Below are the code and all the weights of a small trained network. Each question names an input and a class and asks about switching units off, where a switched-off unit gives its printed mean instead of its output.

import numpy as np


def w(rows, s, z=0):
    codes = np.array(rows[::2]) - 128.0
    scale = np.full(codes.shape[1], s)
    scale[-1] = z or s
    return codes * scale


def f(y):
    return np.maximum(y, 0)


def log_softmax(a):
    a = a - a.max(-1, keepdims=True)
    return a - np.log(np.exp(a).sum(-1, keepdims=True))


def net(x, mask):
    res = np.array(x, float).reshape(1, 6) / 4 @ E
    y = f(res @ A[0][:, :-1].T + A[0][:, -1])
    res = res + np.where(mask, y, B[0][:, -1]) @ B[0][:, :-1]
    return log_softmax(res[-1] @ U[:, :-1].T + U[:, -1])


A, B = {}, {}
E = w([
[138,106,171,228,111,54,171],'x0',
[155,165,59,190,160,159,133],'x1',
[136,121,119,124,127,123,133],'x2',
[103,97,144,128,174,173,250],'x3',
[148,221,116,99,77,87,197],'x4',
[217,83,133,133,49,177,143],'x5',
],0.011)
A[0] = w([
[10,143,118,142,167,116,139,81],'N1',
[191,91,150,140,89,174,167,69],'N2',
[77,47,102,142,139,151,158,108],'N3',
[127,174,105,114,117,54,22,40],'N4',
[105,235,120,84,75,75,188,44],'N5',
[112,57,125,168,155,132,63,58],'N6',
[109,150,71,32,122,209,98,4],'N7',
[134,104,186,58,137,110,138,37],'N8',
[118,127,141,104,123,125,132,104],'N9',
[101,212,62,215,144,152,112,161],'N10',
[136,95,173,234,105,76,157,29],'N11',
[113,164,127,129,190,100,144,75],'N12',
[201,191,103,111,72,88,175,118],'N13',
[142,126,151,207,122,38,147,29],'N14',
[56,177,130,106,203,41,120,70],'N15',
[83,113,198,82,134,101,127,115],'N16',
[158,127,114,139,53,80,70,72],'N17',
[114,102,121,79,185,144,214,67],'N18',
[84,127,158,143,143,143,219,96],'N19',
[82,108,190,63,79,65,116,108],'N20',
],0.012,0.011)
B[0] = w([
[133,79,100,113,52,144,100,209],'N1',
[165,121,104,89,41,229,70,175],'N2',
[116,152,162,185,154,110,92,177],'N3',
[79,205,209,211,68,182,185,204],'N4',
[121,44,217,163,222,127,49,221],'N5',
[111,79,211,152,178,154,108,180],'N6',
[3,136,135,33,165,66,233,187],'N7',
[140,170,85,141,145,180,115,147],'N8',
[113,114,101,140,140,183,169,137],'N9',
[233,137,80,132,173,139,170,249],'N10',
[40,155,83,2,171,123,148,209],'N11',
[145,103,124,100,81,173,118,173],'N12',
[97,41,126,154,173,141,89,224],'N13',
[46,159,130,13,159,135,191,204],'N14',
[129,66,86,82,37,190,93,230],'N15',
[195,127,64,145,177,112,168,187],'N16',
[82,165,152,174,85,166,163,195],'N17',
[91,211,200,201,83,126,100,191],'N18',
[136,188,151,184,99,145,139,211],'N19',
[240,159,37,162,188,153,169,204],'N20',
],0.0091,0.012)
U = w([
[88,134,136,70,152,132,149,117],'0',
[145,109,140,145,134,134,120,253],'1',
[119,159,173,181,108,162,134,85],'2',
[128,53,181,153,185,154,87,83],'3',
[149,74,120,102,70,170,107,105],'4',
[186,140,88,148,178,152,142,108],'5',
[186,140,147,122,129,66,89,146],'6',
[170,163,151,101,100,1,90,95],'7',
],0.014,0.023)

Each question gives the input, the list of numbers given to net, and the class t.
The units are the neurons (one row each of A and B). Each row of codes is followed by its name. A weight is (code - 128) times the scale printed after its matrix; where a second scale follows, it is the last column's (A, B and U).
mask holds one flag per neuron, in row order. A switched-off neuron (its flag False) gives its mean, the last column of its row in B, instead of its output. The means were averaged over made-up inputs and are rounded, as every weight is.
A unit's drop is (log p(t) with every unit on - log p(t) with that unit switched off) / (log p(t) with every unit on - log p(t) with every unit switched off).
The circuit of an input: a set's keep is (log p(t) with only the set's units on - log p(t) with every unit switched off) / (log p(t) with every unit on - log p(t) with every unit switched off). Starting from the 12 units with the biggest drops (on a tie, the unit counted first), units are removed one at a time, each time the one whose removal leaves the highest keep (on an exact tie, the one counted first), for as long as the keep stays at least 0.8.
circuit, biggest first: the units of the circuit, biggest drop first
most important unit: the unit with the biggest drop
k most important neurons: the k neurons with the biggest drops, biggest first
drop of u: that unit's drop, to one decimal
input [-6,-1,-6,-6,-3,2], class 0: most important unit => N7
input [6,4,-1,7,0,2], class 2: 2 most important neurons => (N19; N18)
input [-4,8,2,0,1,-8], class 4: circuit, biggest first => (N15; N1)
input [-2,6,-1,-8,1,1], class 2: 2 most important neurons => (N4; N17)
input [6,-7,5,4,-4,7], class 4: 4 most important neurons => (N2; N10; N7; N5)
input [6,-7,5,3,8,8], class 3: 3 most important neurons => (N5; N13; N15)
input [-4,-5,3,5,3,-4], class 2: 3 most important neurons => (N18; N10; N19)
input [-5,2,-5,-6,1,-1], class 2: 2 most important neurons => (N4; N11)
input [7,-5,7,-2,-6,-1], class 0: 2 most important neurons => (N11; N14)
input [3,8,7,-2,-5,-3], class 5: 2 most important neurons => (N10; N5)
input [7,-8,3,5,-7,-3], class 5: 2 most important neurons => (N20; N16)
input [-8,8,7,-5,-8,-7], class 0: 2 most important neurons => (N7; N5)
input [-5,0,-5,-6,4,5], class 2: circuit, biggest first => (N4; N17)
input [-7,1,-6,-5,-4,-1], class 0: most important unit => N7
input [-3,-8,0,6,-3,-1], class 5: circuit, biggest first => (N16; N20)
input [1,6,0,2,-4,-6], class 4: circuit, biggest first => (N1; N15)
input [-5,-1,-1,6,-2,-8], class 4: drop of N15 => 0.4
input [5,-4,-4,-3,7,-5], class 3: drop of N5 => 1.3
input [-6,-6,0,-6,7,-1], class 3: drop of N18 => 0.1
input [-8,-7,6,-7,-7,-6], class 0: circuit, biggest first => (N7)
